Each row has a class, written as a number after it.
[ 146 -370  -47 -308  -41    0 -141 -272  100   18   75  491    0 -335
 -371 -288  110   10  -36  111 -229  899  135 -209   99  317   37  564
 -290    9   99  -31] : 7
[ 149 -319   61  -48  -52   63 -117   27  109  118 -215   80  266 -326
 -133   16   63   90  114  262  341  669   76  -54  246  -32  -16  112
 -182   12  262  -69] : 1
[-336 -138 -244  355  191   27  -18   76  158 -133  153  347  218    4
 -251   86   32  153  361  -13   90 -389 -264   -5  -31  146  120  -55
  -67   86  -38  301] : 8
[-254  -69 -195  368  172   25    4  125  148 -104  177  294  216    8
 -213  150   26  143  303    9  121 -334 -240  -21  -23  132  114 -108
  -47  122    0  263] : 3
[ -13  425  276  261  265  -53  269  344  436 -203  133  246  257  223
   36  510   38  -56  322   31  241  -51  -64 -152 -278  167 -136 -450
   22  209  117  270] : 8
[-303 -155 -235  306  174   70  -52   80  155 -103  131  266  243  -47
 -271   98   31  136  290   22   88 -342 -252  -16   -3  181  173   23
 -106   77  -15  252] : 5
[-160   71 -137    9  277  265 -114 -200 -102  167   28 -205  -75  -52
 -439 -251   85  123 -152  -25 -447  569 -115 -351  -89  344   70  452
  -64  148  465  322] : 8
[-202  -16  -11  316  119  -76  115  119 -110    4   -5  117   99  253
  119  -28  -91  -66  141  -79  150 -176  -66  -72  -69 -285 -213  -70
  179  -16  -60  135] : 2
[ -71  -17   64    4  276  -16  186  120  227 -274  131  389 -144   76
   38  359  -25  -99  212 -239   -9 -369 -132  -85 -288  126   -8 -169
  144   19  -20  397] : 9
[-373 -328 -230  237   32   44  123   31 -162   26  112   24  113  308
  -16 -184  -34  -91  175  -90  -65 -174 -307  -72 -125 -161 -198  283
   33    0  -43   43] : 1
[-329 -262 -172  402  179  106  -85   95  182  -67  151  329  213  -53
 -297   29   31  105  294   33  140 -150 -176  -52   27  149  122   55
 -135   88   74  222] : 8
[  83  -23  -95   47   93  -35 -137  -27   34  131  -43   24  171 -100
 -105  114    4   52   35   77  104  303  -68  -88   10  -12  110 -118
  -65   -9  265   34] : 1
[  -9 -505   41  198  199   97 -259 -153   56  249  -60  343  421 -404
 -213  -72    5   87   23   83  326  151  283  -73  174  -45  108   41
  -82  -69  218  107] : 4
[-254   71  105  308  201 -204  219  125  110 -390   92  602 -103  111
   40   54 -224  -88  259 -144  -45 -784 -143   73 -164   99  -41   32
   97  -57 -362  241] : 5
[-290 -183 -199  285  145   41    1  124   93 -114  126  242  149   16
 -167  116   32  132  311  -11  125 -470 -283   48   11   54  168  -30
  -86  -17  -79  284] : 7
[-138   42 -223   -7  -74    2  166  -98 -208  -15  -25    7 -233  225
   39  -30 -124   60   58  -79 -309 -373 -271  128 -106  134 -147   71
  191  -97 -132   41] : 4
[-186   -2  -55  -41 -202  259  -38  140  -76  140 -137   14 -111   93
  -71 -317  124 -176  -22  309  -45  456  -94  506   59 -114 -494   63
 -122  184  -43 -186] : 7
[  13 -144   10 -310  152  105  -52 -302  -25 -210  -12  748 -129 -510
 -322  126  -11  135  -73 -157  -59   83 -202  -62 -142  320   49  126
   52  -73  153  294] : 0
[-363 -262 -229  213 -236   25  196   83 -187  -74   28  194  -72  354
  109 -110 -213    4  303  -41   30 -533 -348   88 -106 -120 -294   24
   71  -52 -343   85] : 0
[-291 -130 -116  366  110  120   28  113  126 -139  138  230  116   32
 -200  114    9  120  284    1   47 -372 -273    5  -29  160   97   50
  -90   59  -20  250] : 3
[-351 -164   96  497  193  300   16  -31  215   25  307  381  241   81
 -130   62    2  -30   14  -76 -237 -397  -18  -83 -108  279  289   -1
 -175   23 -154  203] : 3
[-285 -184 -213  369  149  -15  -45   95  108  -95  164  289  180   19
 -212   40  -30  149  245  -28  160 -494 -208  -51  -18   63  216  -15
 -120   57 -118  349] : 3
[-255  -30    5  227    5  -23  168   97 -133  -78  -17  110   -7  300
   96  -58 -105  -79  219  -59  -30  -94 -170   -8 -113 -142 -303  103
   47  -50  -89  238] : 7
[-298 -136 -170  366  106   68  -26  128  144  -98  145  244  201   30
 -194   94   -4  147  333    7  129 -329 -225  -17    0   81  106  -87
  -97   74   -7  291] : 5
[-303 -176 -225  350  253   -6  -56   46  127 -101  187  225  296   24
 -224   39   22  130  362  -59   84 -393 -235  -57  -19  108  193   34
 -113   51   -5  300] : 6
[ -61  144   20    5  267 -264   10   82  488  -83  190  487   41  226
 -101  135  -55 -134  104 -123 -115  346  140 -355 -187  474  109 -120
  -34   48   89  195] : 2
[-271 -200 -154  378  134  133  -46  112  132  -82  123  183  195    3
 -224   54   39  112  275   43  151 -344 -229   29  -12   94   94   19
 -142   66   21  260] : 9
[  14  222 -295  -23  159  -91  -32   49  169 -211    8  303  164 -295
 -373   83   -2  182  154  213   96  834 -117 -282   35  524   30   43
  -23  489  267  165] : 9
[-489   11   40  540  142  381   51   96  292 -185  269  553  115  113
 -201  148  -29  -28  102   19 -288  -45  -42 -193 -174  524  180   81
  -81  232   65  121] : 0
[-137   32   47   77 -139   46  158  117  -73  -57  -22  145 -195  189
   26   83 -103  -91  -13  -70  -65 -116  -74  -15 -102  -54 -230  -28
  100  -79    9   52] : 5
[-307 -191 -127  386  186   82  -28   96  127 -118  135  251  258   23
 -197   95  -11  124  358   -1  124 -411 -224   17   18  124  147   38
 -146   21  -32  276] : 4
[-171  129  136  294  155   77  199   85  224 -127  111   52  -45  268
   36  163   12 -134  196   34  -44   36 -229   53 -247  228 -197   42
  104  -14   10   22] : 1
[-149   20 -320   14  -41   27  184 -148 -233   55   16   85 -124  250
   13  -74  -85  133   58  -74 -327 -396 -340  113  -85  143 -121   96
  242  -61 -185   14] : 2
[ -68 -159 -165   50  216  -75  -50  -73   51  162   52  371  321 -175
  -85   38  -65   12  -91   50  203   33  -97  -61 -153  333 -106 -206
   43  112  120   91] : 7
[-120  107 -125  -11  214 -145  105  -26   95    6  169  255  328   86
  146  273  -70  -89   39 -141 -141 -365  -90  -99 -304   85  227 -267
  117   35  -11   71] : 6
[-156  228 -243   -2   81   63  174 -104  -16  -52   79  139  -44  172
  -54  282   79  102 -101 -154 -317 -227 -449 -132 -324  319   95 -100
   92  -43   17  268] : 6
[-390 -145 -229  222   30 -123   82   63 -108  -69   -8  137  -63  253
   48 -110  -54  -11  173 -139   53 -524 -289   32  -49 -183  -97   45
  145 -207 -250  196] : 1
[-165 -235 -238   50  -16   14   56 -216 -205   65   57  134  -72  118
  -26 -151 -167   84   51 -132 -244 -335  -70    7  -20  133  -24  151
  176  -83 -102   29] : 0
[-195   26 -234  191  234 -150   90  -33   51  -21   41  255  158  201
  166  233 -150   81  231 -139  -16 -896 -426  -27 -336  188  122 -203
   93 -123 -331  424] : 7
[-102   65    3  432  380  269  204  -20  219 -183  279  570  185  -78
 -279  425   47  154  334   28   27   45 -124   -7   -6  661 -189 -266
  220  167  136  184] : 5
[ -29  -33  -98  174   70 -101 -301   44  234  154 -112  209  419 -236
 -229   47    5   51  221  217  401  588   14 -253   -9  -22    4 -154
 -132  103  286  115] : 3
[-394 -170 -256  197   49  180 -245 -169  141    2   35  473 -210  -65
 -329 -316    2  110  295  107 -218  101 -225    3  -97  468 -206   76
  -11  -92   29  218] : 7
[-173 -252   -7   69  -67 -105  109   47 -141 -145   18   66 -226  137
  102 -205  -59  -85  133 -163   60  -18  -41  -53    9 -355 -223  211
  144 -102 -105   64] : 5
[  81 -464  175  -23  -53  269  -98 -156 -108  137 -113  231  132 -387
  -47   53 -171   16 -112   85  203  259  179    7   76   68   -2  154
  -15  -56  260  -87] : 3
[  22 -374  122  106  137  151 -265  -38  130   89 -186  250  173 -327
  -93  -89   -6  -47   37  128  273  287  213   38  240   79  -13   84
 -159  -67   71  -80] : 5
[-190    7 -279   46  -83   38  212 -125 -227   13    0   15 -182  284
   48  -65 -136   53   52 -103 -360 -449 -332  134 -138  104 -129  110
  213  -76 -187   55] : 9
[-143  -17 -361  -61  -78   63  204 -155 -225  -12   -2   92 -120  224
  -36  -12  -98  130   85  -74 -358 -526 -345  152  -75  201  -52   91
  151  -86 -228   66] : 9
[  14  184  168  252  234  -37  105  120  283 -185   63  383  314  -70
   34  432   45   11   63  -41  298 -221   76 -125 -204   44   97 -347
   97  196   33  183] : 3
[-290 -133 -230  337  230   18  -49   52  124 -114  167  250  210    0
 -218   85   23  146  301  -71   69 -507 -265  -17   -9  152  219  -18
  -83   25  -48  275] : 6
[-155 -162 -225  -21  -92   72  167 -166 -222  -26  -31   96 -200  173
   42  -58 -150   77   92 -113 -253 -575 -305  205  -92  132 -134  135
  166 -180 -219   86] : 9
[-212 -125 -130  357  164   15  -32  127  145  -94  152  201  237    0
 -202  119   42  135  265   -6  151 -330 -177  -34   41   74  166  -70
 -109   67   -2  243] : 2
[-205 -109 -254   64  -14   28  188 -125 -217  -27   21  -31  -35  213
    4  -88  -41  107  158  -86 -247 -528 -317  140  -54   30  -93  151
  132  -93 -213   87] : 3
[-181  122  -44  110   -2  -64  352   65  -41 -293   43  119  -75  288
  213  190 -177   14  323  -96 -102  -92 -189 -193 -270   25 -143  -72
  253   81  -67  234] : 6
[-303 -211 -214  315  136   88  -55   34  134  -70  177  338  211   28
 -249   63  -29  145  293  -33   63 -388 -242  -23  -13  201  166  -25
 -114   43  -34  258] : 1
[   8  161   50   23  223 -150  104  122  358 -324   85  450 -118  -51
 -145  242  149   15  121 -142  -51   38   55 -267  -70  215  104 -198
    3   73  -19  398] : 9
[  82 -299   24    2   -6  146 -106    4   61  224  -61  188  263 -154
  -43   83  -60   -4  122  176  277  579   26    2  106    0  -78  -31
  -90    6  306 -185] : 8
[-266 -164 -203  327  186  -20  -50   63  139 -103  143  226  197   22
 -187   94   42  138  275  -63  106 -474 -192  -27  -11   92  196   11
  -51   22  -29  254] : 0
[-270 -280 -158  319  168   53    7  101  104 -120  186  415  178  -45
 -233   55  -15  160  291  -22  124 -347 -185  -42   63  118  166   33
  -86   53  -39  300] : 2
[-131  -90  187  205   68   20 -145  -29  176 -213    1  139  -72 -176
  246  130  -32  -89    0 -210  189 -839  221   42 -162 -111  127 -409
  173  -59 -388  155] : 2
[-325  -80 -255  348  167   56  -38   95  155 -121  147  241  209   70
 -261   59   54  133  339    5   19 -277 -312  -41   -1  176  135    4
 -117  103  -29  242] : 1
[-312 -182 -255  327   56 -135   69   64 -133   85  122  272   27  262
   16 -172 -160  -17  132  -91   28 -197 -171 -170  -84 -142 -113   99
  142  -22 -109  132] : 4
[-353 -192 -184  225   15 -113  101   10 -100  -64  118  141  109  275
   40 -111  -94  -18  168 -222  -90 -544 -234 -108 -150 -144  -18   98
   24  -92 -105  139] : 6
[-361 -252 -205  403  162  105  -72   45  123  -89  215  267  222   34
 -241   59  -12  127  325  -48   23 -484 -245  -25  -19  178  202   45
 -144    8  -20  244] : 4
[ -43 -267  164  160   90  135 -200   42  118    4 -138   64   96 -273
  -75   96   53  -10  128   65  311  283    7  -46    3 -126  -35   23
  -91  -52  323  150] : 0
[  16  469 -209  137   -4   14 -318   36  130  391  -45  338 -140 -123
 -322 -264   92   23 -254  266 -159  739   -9 -193  -45  202 -145   36
   72  298  167  -94] : 0
[-242 -131   98  452  218  350  123  166  251 -176  225  390  177  126
  -46  236    6 -101  251  129   69 -348  -99  115 -210  214   24   15
  -76  192  -80  -13] : 4
[-190 -268  149  124   85  -32  199  186  106 -398  146  298  102  -15
   97  281 -119    1  253 -145  101 -390  -54 -183 -175   98   80 -162
 -174   78    3  517] : 0
[-331 -180 -158  317  230   35  -33  138  140 -126  115  314  261  -38
 -190  100   25  104  336  -30  198 -436 -238   25    9   44  137  -33
 -106   53  -52  317] : 8
[-150 -381  -97  189 -105   93 -187 -103  -23 -136  -40  471 -591 -201
 -151 -270 -228   73   83 -145  -74  375 -156 -154   11  170 -174  254
  101   86  138  131] : 3
[ 137  -75  156  -86   57  133  -96   27  222  -88  -91  140   93 -307
 -259  159  133  -45   93  129  114  833   98 -162  -15  149 -157  -77
 -206  207  413   99] : 8
